Below are the code and all the weights of a small trained network. Each question names an input and a target symbol and asks about switching units off, where a switched-off unit gives its printed mean instead of its output.

import numpy as np


def w(rows, s, z=0):
    codes = np.array(rows[::2]) - 128.0
    scale = np.full(codes.shape[1], s)
    scale[-1] = z or s
    return codes * scale


def f(y):
    return y / 2 * (1 + np.tanh(0.7978845608 * (y + 0.044715 * y**3)))


def softmax(a):
    e = np.exp(a - a.max(-1, keepdims=True))
    return e / e.sum(-1, keepdims=True)


def log_softmax(a):
    a = a - a.max(-1, keepdims=True)
    return a - np.log(np.exp(a).sum(-1, keepdims=True))


def net(x, mask):
    ids = ['Δβεηθμ'.index(c) for c in x.split()]
    T = len(ids)
    res = E[ids] + P[:T]
    u = 0
    for l in range(3):
        q, k, v = (res @ M[l].T for M in (Q, K, V))
        z = softmax(np.where(np.tri(T) > 0, q @ k.T / 3**0.5, -1e9)) @ v
        res = res + np.where(mask[u], z, O[l][:, -1]) @ O[l][:, :-1]
        u += 1
        y = f(res @ A[l][:, :-1].T + A[l][:, -1])
        res = res + np.where(mask[u : u + 4], y, B[l][:, -1]) @ B[l][:, :-1]
        u += 4
    return log_softmax(res[-1] @ U[:, :-1].T + U[:, -1])


Q, K, V, O, A, B = {}, {}, {}, {}, {}, {}
E = w([
[119,139,154,229],'Δ',
[101,182,56,163],'β',
[80,9,122,235],'ε',
[66,1,104,117],'η',
[60,120,104,84],'θ',
[102,196,143,101],'μ',
],0.0054)
P = w([
[136,101,121,95],'0',
[147,150,107,147],'1',
[2,165,120,167],'2',
[105,116,159,101],'3',
[159,139,99,141],'4',
[42,139,96,143],'5',
[115,104,178,104],'6',
[162,138,97,140],'7',
[71,118,85,127],'8',
[122,85,203,113],'9',
[165,140,96,139],'10',
[93,116,44,120],'11',
],0.0095)
Q[0] = w([
[183,130,146,89],'L0H0',
[3,145,141,135],'L0H0',
[169,97,136,112],'L0H0',
],0.021)
K[0] = w([
[118,148,76,108],'L0H0',
[117,128,253,84],'L0H0',
[146,161,84,124],'L0H0',
],0.023)
V[0] = w([
[137,100,255,109],'L0H0',
[129,132,139,127],'L0H0',
[126,159,42,141],'L0H0',
],0.01)
O[0] = w([
[16,168,254,179,245],'L0H0',
[115,138,141,136,126],'L0H0',
[194,114,56,106,3],'L0H0',
],0.0072,0.00057)
A[0] = w([
[173,140,118,75,23],'L0N0',
[154,90,182,9,135],'L0N1',
[84,183,147,90,6],'L0N2',
[181,229,164,81,59],'L0N3',
],0.016,0.002)
B[0] = w([
[2,111,191,244,32],'L0N0',
[49,155,162,70,191],'L0N1',
[107,78,139,181,254],'L0N2',
[96,238,130,30,46],'L0N3',
],0.014,0.00078)
Q[1] = w([
[45,48,201,254],'L1H0',
[34,92,148,103],'L1H0',
[68,232,176,123],'L1H0',
],0.022)
K[1] = w([
[176,85,250,140],'L1H0',
[69,100,182,122],'L1H0',
[108,212,177,93],'L1H0',
],0.026)
V[1] = w([
[117,222,148,199],'L1H0',
[147,27,119,203],'L1H0',
[253,134,193,45],'L1H0',
],0.012)
O[1] = w([
[146,241,137,3,4],'L1H0',
[244,2,206,36,138],'L1H0',
[50,165,240,153,47],'L1H0',
],0.0083,0.0015)
A[1] = w([
[201,179,180,167,84],'L1N0',
[170,187,110,129,61],'L1N1',
[253,200,148,200,2],'L1N2',
[198,113,112,130,52],'L1N3',
],0.017,0.005)
B[1] = w([
[31,133,108,204,164],'L1N0',
[107,6,123,227,165],'L1N1',
[52,213,85,143,180],'L1N2',
[88,153,156,144,252],'L1N3',
],0.016,0.0036)
Q[2] = w([
[177,128,71,201],'L2H0',
[28,197,152,46],'L2H0',
[192,146,6,152],'L2H0',
],0.022)
K[2] = w([
[40,100,115,79],'L2H0',
[157,180,95,253],'L2H0',
[50,54,43,49],'L2H0',
],0.02)
V[2] = w([
[143,146,164,146],'L2H0',
[230,221,226,254],'L2H0',
[176,168,78,221],'L2H0',
],0.0083)
O[2] = w([
[108,113,130,99,100],'L2H0',
[98,114,163,10,4],'L2H0',
[184,187,184,107,211],'L2H0',
],0.011,0.0021)
A[2] = w([
[220,161,4,93,66],'L2N0',
[164,136,125,113,52],'L2N1',
[201,144,24,100,254],'L2N2',
[208,59,71,110,93],'L2N3',
],0.021,0.0069)
B[2] = w([
[56,117,195,140,212],'L2N0',
[254,235,94,243,112],'L2N1',
[187,118,41,68,253],'L2N2',
[192,189,203,171,238],'L2N3',
],0.03,0.0054)
U = w([
[101,2,175,71,253],'Δ',
[185,156,111,64,125],'β',
[141,102,176,179,52],'ε',
[115,61,103,235,35],'η',
[146,109,26,122,97],'θ',
[68,248,95,127,123],'μ',
],0.005,0.0064)

Each question gives the input, a string of symbols that net reads in full, and the target symbol t.
The units are the heads (3 rows each of Q, K, V and O) and the neurons (one row each of A and B). Each row of codes is followed by its name. A weight is (code - 128) times the scale printed after its matrix; where a second scale follows, it is the last column's (O, A, B and U).
mask holds one flag per unit, layer by layer, with each layer's heads first. A switched-off unit (its flag False) gives its mean, the last column of its rows in O or B, instead of its output. The means were averaged over made-up inputs and are rounded, as every weight is.
A unit's drop is (log p(t) with every unit on - log p(t) with that unit switched off) / (log p(t) with every unit on - log p(t) with every unit switched off).
The circuit of an input: a set's keep is (log p(t) with only the set's units on - log p(t) with every unit switched off) / (log p(t) with every unit on - log p(t) with every unit switched off). Starting from the 12 units with the biggest drops (on a tie, the unit counted first), units are removed one at a time, each time the one whose removal leaves the highest keep (on an exact tie, the one counted first), for as long as the keep stays at least 0.8.
units of the circuit, in order: the units of the circuit, biggest drop first
most important unit: the unit with the biggest drop
top k neurons: the k neurons with the biggest drops, biggest first
k most important neurons of layer l: the k neurons of layer l with the biggest drops, biggest first
input μ μ θ ε η μ η θ β, target η: top 2 neurons -> (L0N2, L0N1)
input η θ η η η β μ, target μ: top 3 neurons -> (L0N3, L0N1, L2N2)
input θ θ θ, target θ: most important unit -> L2N2
input ε η θ θ Δ θ η ε, target Δ: units of the circuit, in order -> (L1N3, L1H0, L0N1, L2H0)
input θ η β Δ Δ η θ β, target θ: units of the circuit, in order -> (L2N2, L2H0)
input η μ Δ β μ θ θ Δ Δ, target θ: top 3 neurons -> (L0N1, L2N2, L1N3)
input β Δ Δ μ θ Δ θ Δ θ μ, target μ: top 3 neurons -> (L0N1, L0N3, L2N2)
input Δ θ Δ Δ θ Δ ε Δ Δ, target ε: units of the circuit, in order -> (L1H0, L2N3, L1N2)
input Δ Δ η β η, target ε: units of the circuit, in order -> (L1H0, L2N3)
input η Δ θ μ Δ Δ β θ μ η Δ Δ, target η: units of the circuit, in order -> (L0H0, L1H0, L0N1, L2H0)
input ε θ β Δ θ η θ θ θ, target θ: top 3 neurons -> (L0N1, L1N3, L0N2)
input η Δ Δ Δ θ Δ μ Δ θ Δ η β, target Δ: top 2 neurons -> (L0N2, L0N3)
input Δ ε μ Δ Δ Δ η μ η, target η: top 3 neurons -> (L0N1, L0N0, L2N2)
input μ Δ η Δ θ μ, target Δ: 3 most important neurons of layer 2 -> (L2N3, L2N2, L2N1)
input μ μ Δ ε θ Δ μ θ θ, target μ: units of the circuit, in order -> (L0H0, L1H0, L0N3)
input θ Δ Δ μ β θ θ η Δ μ β η, target μ: units of the circuit, in order -> (L0H0, L1H0, L0N1)
input ε β Δ η Δ Δ Δ θ η Δ Δ θ, target Δ: units of the circuit, in order -> (L0H0, L1H0, L2N3, L0N3)
input Δ Δ μ μ η θ η η η ε, target ε: top 4 neurons -> (L2N3, L1N0, L1N2, L2N2)
input θ Δ Δ θ μ, target η: most important unit -> L1N1
input μ Δ Δ η ε β, target η: units of the circuit, in order -> (L1H0, L2H0, L0N1)
input η Δ θ θ ε θ ε Δ β, target ε: 2 most important neurons of layer 0 -> (L0N2, L0N3)
input β θ β Δ Δ θ θ θ η, target θ: top 3 neurons -> (L0N1, L0N2, L2N2)
input Δ μ η Δ Δ β ε Δ θ, target ε: top 2 neurons -> (L2N3, L1N3)
input ε Δ Δ θ β Δ ε Δ ε β, target β: 3 most important neurons of layer 2 -> (L2N3, L2N2, L2N0)
input θ ε η μ ε θ, target μ: top 3 neurons -> (L0N3, L0N1, L2N2)
input μ θ β η Δ β β θ μ η θ θ, target η: top 2 neurons -> (L0N1, L2N2)
input μ η Δ ε Δ μ, target ε: 3 most important neurons of layer 0 -> (L0N2, L0N3, L0N1)
input Δ Δ β Δ η μ η β μ, target η: most important unit -> L0H0
input η μ θ, target η: top 2 neurons -> (L0N2, L0N1)
